Small tables with named rows and columns. After each table, cells are looked up by row and column.

Femab:
fields: Mizulum, Ver, Favu, Norov, Badu, Tibudet, Lef, Bor, Mut
Betike: [-14, -54, 10, 7, 0, -37, -13, 47, 12]
Didimo: [-6, -8, 5, 23, -10, -83, -35, -22, 16]
Mamule: [-30, -28, 39, 35, 49, -52, 45, 35, -16]
Lem: [-28, -33, 10, 36, 17, -49, 13, 27, -12]
Dizuda: [-16, -5, -6, 43, 0, -66, -15, 10, -12]
Deliled: [-10, -27, 8, 25, -14, -63, -27, 9, 11]
Vusuk: [5, 15, 6, 44, 11, -69, -20, 34, -2]
Fev: [-4, 10, 6, 33, 27, -71, -7, 21, -5]

What is the Bor of Vusuk in Femab? 34
What is the Favu of Lem in Femab? 10
What is the Bor of Didimo in Femab? -22
What is the Norov of Vusuk in Femab? 44
What is the Tibudet of Mamule in Femab? -52
What is the Bor of Mamule in Femab? 35
What is the Favu of Fev in Femab? 6
What is the Mizulum of Betike in Femab? -14
Which row has the largest Mizulum? Vusuk

Table Rerif
	Pekogi	Lepedu
Menad	8105	5718
Maf	1870	1996
Taz	9992	7805
Rig	7577	2927
Kir	4178	3554

What is the Lepedu of Kir in Rerif? 3554
What is the Pekogi of Maf in Rerif? 1870
What is the Pekogi of Rig in Rerif? 7577
What is the Pekogi of Taz in Rerif? 9992
What is the Lepedu of Rig in Rerif? 2927
What is the Lepedu of Taz in Rerif? 7805
What is the Lepedu of Maf in Rerif? 1996
What is the Pekogi of Menad in Rerif? 8105
What is the Lepedu of Menad in Rerif? 5718
What is the Pekogi of Kir in Rerif? 4178

Selu:
         Ravig  Delili  Remo  Ton  Zodep  Kozuger  Reb  Bug  Sil  Pap
Fikelar    133     114   163  132    178      153  162  160  138  120
Zikole     119      98   108   86    123      130  109   94  108  125
Davag      161     150   178  149    105      124  130  186  113  113
Bivopo     114      94   121  109    121      149  129   89  131  130
Nid        123      85   138  114    110       52  108  116  106   87
Lapi       144     110   157  107     87      111  133  159  119  110
Bosez      126     204   104  196    130      156  140  141  157  156
Kevek      134     176   114  127    128      160  129  145  131  150
Gisi       143     122   145   88    147      142  113  143  114  111
Redozub    164     102   198   93    109      142  158  197  112   98
Sog        106     141    90  144    184      135  133  102  162  155

Redozub, Zodep: 109
Kevek, Bug: 145
Nid, Ton: 114
Kevek, Zodep: 128
Zikole, Ton: 86
Bivopo, Zodep: 121
Davag, Kozuger: 124
Redozub, Sil: 112

Maka:
fields: Boseka, Zare, Peg, Tikef
Govoveb: [106, 179, 166, 152]
Latove: [91, 219, 152, 83]
Nuka: [129, 106, 123, 150]
Porira: [83, 186, 180, 125]
Neser: [99, 212, 32, 98]
Vomume: [102, 177, 179, 123]
Biv: [92, 78, 133, 171]
Nefoso: [56, 98, 250, 197]
Nobo: [146, 146, 89, 106]
Dud: [133, 134, 96, 117]

Boseka of Latove = 91
Peg of Neser = 32
Peg of Nefoso = 250
Boseka of Vomume = 102
Zare of Neser = 212
Zare of Biv = 78
Tikef of Nuka = 150
Boseka of Biv = 92
Tikef of Nefoso = 197
Row with the largest Peg: Nefoso

Gimi =
	Muk	Sobuvuv	Fik	Pofufip	Pes	Zozaduk	Rukifon	Paduzu	Gubefi	Reb
Feseke	-9.1	-14.5	-19.9	6.9	-7.6	-18.8	-15.8	26.2	-8.6	38.8
Zaton	-7.4	-8.8	-10.7	1.2	-7.4	-24.1	1.8	-10.1	-3.8	11.7
Mem	5.5	-23.5	52.0	-26.7	-21.8	-16.3	-35.3	18.0	6.9	-5.1
Fum	-13.1	2.8	19.2	0.4	2.1	3.4	-21.0	0.4	-19.7	-1.2
Kam	51.7	9.0	-17.1	32.8	-11.5	-23.3	14.2	6.7	-19.3	-63.9
Nimefa	0.3	16.3	8.1	2.0	-1.0	-4.3	-33.0	-5.0	-21.4	-32.1
Nuvof	-16.4	19.3	3.9	43.9	45.1	-53.3	-24.5	22.1	8.9	-24.4
Kir	-10.6	-2.5	-23.0	16.9	2.4	-12.4	22.3	-8.7	-13.7	5.2
Zeganuf	-42.4	-18.7	22.3	5.8	14.3	31.8	-48.0	-13.3	-7.9	36.8
Gab	-31.7	30.7	32.3	4.2	27.5	28.6	-49.4	-66.1	-24.4	-62.1
Vik	36.3	3.5	-15.3	7.2	-4.8	-35.9	13.2	24.9	5.5	-49.5

What is the Pes of Zeganuf in Gimi?
14.3
What is the Gubefi of Kam in Gimi?
-19.3
What is the Paduzu of Nimefa in Gimi?
-5.0
What is the Paduzu of Kir in Gimi?
-8.7
What is the Rukifon of Fum in Gimi?
-21.0
What is the Sobuvuv of Mem in Gimi?
-23.5
What is the Pes of Kir in Gimi?
2.4
What is the Fik of Mem in Gimi?
52.0
What is the Zozaduk of Nimefa in Gimi?
-4.3
What is the Pofufip of Feseke in Gimi?
6.9
What is the Paduzu of Fum in Gimi?
0.4
What is the Muk of Vik in Gimi?
36.3
What is the Reb of Nimefa in Gimi?
-32.1

Rorosaf
cols = Rifo, Sino, Danurok, Zeli, Samibu, Kiv, Nufo, Baz
Mumapug: [157, 71, 120, 178, 73, 206, 166, 113]
Zorovur: [118, 186, 121, 166, 177, 174, 72, 158]
Vek: [128, 55, 150, 160, 210, 171, 178, 75]
Rebiz: [67, 166, 146, 114, 119, 70, 103, 118]
Bul: [99, 197, 198, 133, 135, 88, 83, 127]
Fek: [86, 207, 100, 155, 173, 118, 108, 110]
Guriti: [202, 117, 135, 190, 193, 175, 171, 173]
Rafon: [101, 177, 147, 193, 137, 165, 107, 161]

What is the Samibu of Rebiz in Rorosaf?
119
What is the Danurok of Bul in Rorosaf?
198
What is the Baz of Vek in Rorosaf?
75
What is the Zeli of Rafon in Rorosaf?
193
What is the Kiv of Rafon in Rorosaf?
165
What is the Sino of Mumapug in Rorosaf?
71
What is the Samibu of Bul in Rorosaf?
135

Likoz:
         Fonitus    Sel
Nav        0.696  0.597
Bez        0.848  0.701
Lipope     0.240  0.862
Zisiz      0.683  0.486
Dem        0.435  0.840
Resefa     0.642  0.512
Sos        0.829  0.189
Tigudi     0.773  0.388
Netasus    0.316  0.864
Zuz        0.272  0.095
Nimum      0.148  0.301

Fonitus of Nav = 0.696
Fonitus of Lipope = 0.240
Fonitus of Netasus = 0.316
Fonitus of Resefa = 0.642
Fonitus of Dem = 0.435
Fonitus of Tigudi = 0.773
Sel of Lipope = 0.862
Sel of Tigudi = 0.388
Fonitus of Bez = 0.848
Fonitus of Sos = 0.829
Fonitus of Nimum = 0.148
Sel of Dem = 0.840
Fonitus of Zuz = 0.272
Sel of Sos = 0.189
Fonitus of Zisiz = 0.683
Sel of Bez = 0.701
Sel of Nimum = 0.301
Sel of Zuz = 0.095
Sel of Resefa = 0.512
Sel of Zisiz = 0.486
Row with the largest Sel: Netasus

